Below is a small trained network, with its code and all its weights. Each question gives an input and a class and asks what happens when units are switched off, that is, made to give their printed mean instead of their output.

import numpy as np


def w(rows, s, z=0):
    codes = np.array(rows[::2]) - 128.0
    scale = np.full(codes.shape[1], s)
    scale[-1] = z or s
    return codes * scale


def norm(h):
    return h / np.sqrt((h * h).mean(-1, keepdims=True) + 1e-5)


def f(y):
    return np.maximum(y, 0)


def log_softmax(a):
    a = a - a.max(-1, keepdims=True)
    return a - np.log(np.exp(a).sum(-1, keepdims=True))


def net(x, mask):
    res = np.array(x, float).reshape(1, 6) / 4 @ E
    u = 0
    for l in range(3):
        y = f(norm(res) @ A[l][:, :-1].T + A[l][:, -1])
        res = res + np.where(mask[u : u + 8], y, B[l][:, -1]) @ B[l][:, :-1]
        u += 8
    return log_softmax(norm(res)[-1] @ U[:, :-1].T + U[:, -1])


A, B = {}, {}
E = w([
[121,164,125,121,49,113],'x0',
[144,206,146,187,127,194],'x1',
[76,147,108,153,188,141],'x2',
[144,84,109,254,41,31],'x3',
[191,168,227,167,181,115],'x4',
[56,100,193,140,131,159],'x5',
],0.006)
A[0] = w([
[193,94,248,111,91,179,247],'0.n1',
[124,106,62,66,131,34,172],'0.n2',
[113,94,141,117,81,189,148],'0.n3',
[57,175,45,137,104,86,30],'0.n4',
[24,73,253,98,161,149,40],'0.n5',
[66,144,50,143,153,132,158],'0.n6',
[187,242,111,167,108,90,57],'0.n7',
[196,168,2,103,113,73,39],'0.n8',
],0.0068,0.0013)
B[0] = w([
[164,144,140,85,42,65,240],'0.n1',
[175,152,166,167,173,220,245],'0.n2',
[137,130,73,33,210,101,177],'0.n3',
[163,165,84,129,116,181,199],'0.n4',
[79,208,159,134,122,224,242],'0.n5',
[145,116,65,1,150,174,213],'0.n6',
[203,156,71,152,130,172,233],'0.n7',
[128,128,154,168,169,169,251],'0.n8',
],0.0072,0.0036)
A[1] = w([
[166,56,70,165,88,255,90],'1.n1',
[170,34,185,24,209,163,172],'1.n2',
[95,149,134,57,140,186,224],'1.n3',
[212,43,191,238,68,29,21],'1.n4',
[173,162,225,28,79,158,212],'1.n5',
[49,154,52,49,109,120,118],'1.n6',
[99,120,244,183,161,154,242],'1.n7',
[117,24,60,71,132,175,2],'1.n8',
],0.0078,0.0012)
B[1] = w([
[85,175,127,66,149,139,242],'1.n1',
[152,32,135,170,67,101,237],'1.n2',
[111,40,173,199,112,130,255],'1.n3',
[118,112,49,249,113,95,227],'1.n4',
[166,119,58,165,9,170,250],'1.n5',
[82,60,121,56,254,111,202],'1.n6',
[98,142,148,151,76,39,185],'1.n7',
[92,21,65,119,168,138,203],'1.n8',
],0.0079,0.0061)
A[2] = w([
[141,131,106,186,129,95,114],'2.n1',
[78,130,156,123,78,134,82],'2.n2',
[149,175,76,175,167,119,249],'2.n3',
[162,106,85,119,144,127,127],'2.n4',
[100,122,121,162,128,148,138],'2.n5',
[124,89,106,193,141,80,172],'2.n6',
[142,116,113,147,136,8,216],'2.n7',
[97,119,204,142,123,170,153],'2.n8',
],0.017,0.0015)
B[2] = w([
[149,130,126,38,114,51,234],'2.n1',
[163,187,150,229,254,87,181],'2.n2',
[21,187,69,158,114,207,254],'2.n3',
[110,160,162,92,106,96,225],'2.n4',
[66,204,183,118,192,101,198],'2.n5',
[134,145,161,83,151,53,253],'2.n6',
[92,148,140,80,193,88,209],'2.n7',
[213,103,152,173,166,169,191],'2.n8',
],0.0083,0.0071)
U = w([
[74,213,111,137,138,26,176],'0',
[190,70,229,23,159,87,1],'1',
[56,50,119,32,188,214,223],'2',
[233,9,121,159,28,169,69],'3',
[227,152,105,149,7,160,106],'4',
[64,218,66,128,82,244,125],'5',
[152,159,228,254,181,183,103],'6',
],0.0097,0.0034)

Each question gives the input, the list of numbers given to net, and the class t.
The units are the neurons (one row each of A and B). Each row of codes is followed by its name. A weight is (code - 128) times the scale printed after its matrix; where a second scale follows, it is the last column's (A, B and U).
mask holds one flag per neuron, layer by layer. A switched-off neuron (its flag False) gives its mean, the last column of its row in B, instead of its output. The means were averaged over made-up inputs and are rounded, as every weight is.
A unit's drop is (log p(t) with every unit on - log p(t) with that unit switched off) / (log p(t) with every unit on - log p(t) with every unit switched off).
The circuit of an input: a set's keep is (log p(t) with only the set's units on - log p(t) with every unit switched off) / (log p(t) with every unit on - log p(t) with every unit switched off). Starting from the 12 units with the biggest drops (on a tie, the unit counted first), units are removed one at a time, each time the one whose removal leaves the highest keep (on an exact tie, the one counted first), for as long as the keep stays at least 0.8.
circuit, biggest first: the units of the circuit, biggest drop first
unit that matters most: the unit with the biggest drop
k most important neurons: the k neurons with the biggest drops, biggest first
top k neurons in layer l: the k neurons of layer l with the biggest drops, biggest first
drop when u is switched off: that unit's drop, to one decimal
input [8,5,-6,-2,-7,2], class 2: circuit, biggest first => 1.n6; 0.n3
input [3,0,-1,0,5,-6], class 5: 2 most important neurons => 2.n3; 0.n7
input [2,-2,-2,0,7,4], class 4: 2 most important neurons => 1.n5; 0.n1
input [5,-7,-5,-3,6,2], class 4: circuit, biggest first => 1.n5
input [4,1,6,5,2,-4], class 5: circuit, biggest first => 2.n3; 0.n7
input [-8,-2,-1,-4,3,-3], class 1: top 4 neurons in layer 0 => 0.n6; 0.n4; 0.n7; 0.n2
input [-3,-1,5,-1,0,-8], class 5: 2 most important neurons => 1.n6; 2.n3
input [7,3,-5,-7,0,7], class 6: 2 most important neurons => 2.n2; 0.n5
input [-5,6,2,4,-8,0], class 2: circuit, biggest first => 0.n6; 1.n6
input [7,-2,2,4,-2,8], class 6: circuit, biggest first => 0.n5; 2.n2; 2.n8
input [4,-8,8,0,3,6], class 6: circuit, biggest first => 0.n5; 2.n8
input [4,7,-3,-8,4,1], class 4: circuit, biggest first => 1.n5; 0.n1; 2.n3
input [6,4,-1,-4,6,2], class 4: circuit, biggest first => 1.n5; 0.n1
input [-1,-7,3,-2,2,-3], class 1: top neuron in layer 2 => 2.n6
input [5,2,2,0,6,2], class 4: circuit, biggest first => 1.n5; 0.n1
input [6,-4,-1,-1,6,-7], class 5: top 2 neurons in layer 1 => 1.n2; 1.n3
input [-1,1,4,0,8,-7], class 5: 4 most important neurons => 2.n3; 0.n7; 1.n2; 1.n3
input [-8,2,-3,2,-2,3], class 1: top 2 neurons in layer 2 => 2.n3; 2.n6
input [-5,-5,-7,7,-5,4], class 0: 2 most important neurons => 1.n4; 0.n6
input [-6,0,8,-4,6,8], class 6: unit that matters most => 0.n5
input [-6,-2,-4,-6,-1,5], class 6: 3 most important neurons => 0.n5; 2.n2; 0.n6
input [4,-3,-7,0,8,-5], class 4: 2 most important neurons => 1.n5; 1.n6
input [0,8,4,2,-4,4], class 2: 2 most important neurons => 0.n6; 1.n6
input [6,1,-4,-6,-2,8], class 6: 2 most important neurons => 0.n5; 2.n2
input [3,2,5,7,-4,7], class 2: top 3 neurons in layer 0 => 0.n6; 0.n3; 0.n4
input [5,1,0,-2,7,-4], class 4: 2 most important neurons => 0.n1; 1.n5
input [-2,8,5,8,-7,-4], class 5: drop when 1.n7 is switched off => 0.0
input [-6,6,7,-8,3,-2], class 6: drop when 2.n8 is switched off => 0.1
input [-3,-7,-5,-3,8,-2], class 3: unit that matters most => 1.n5
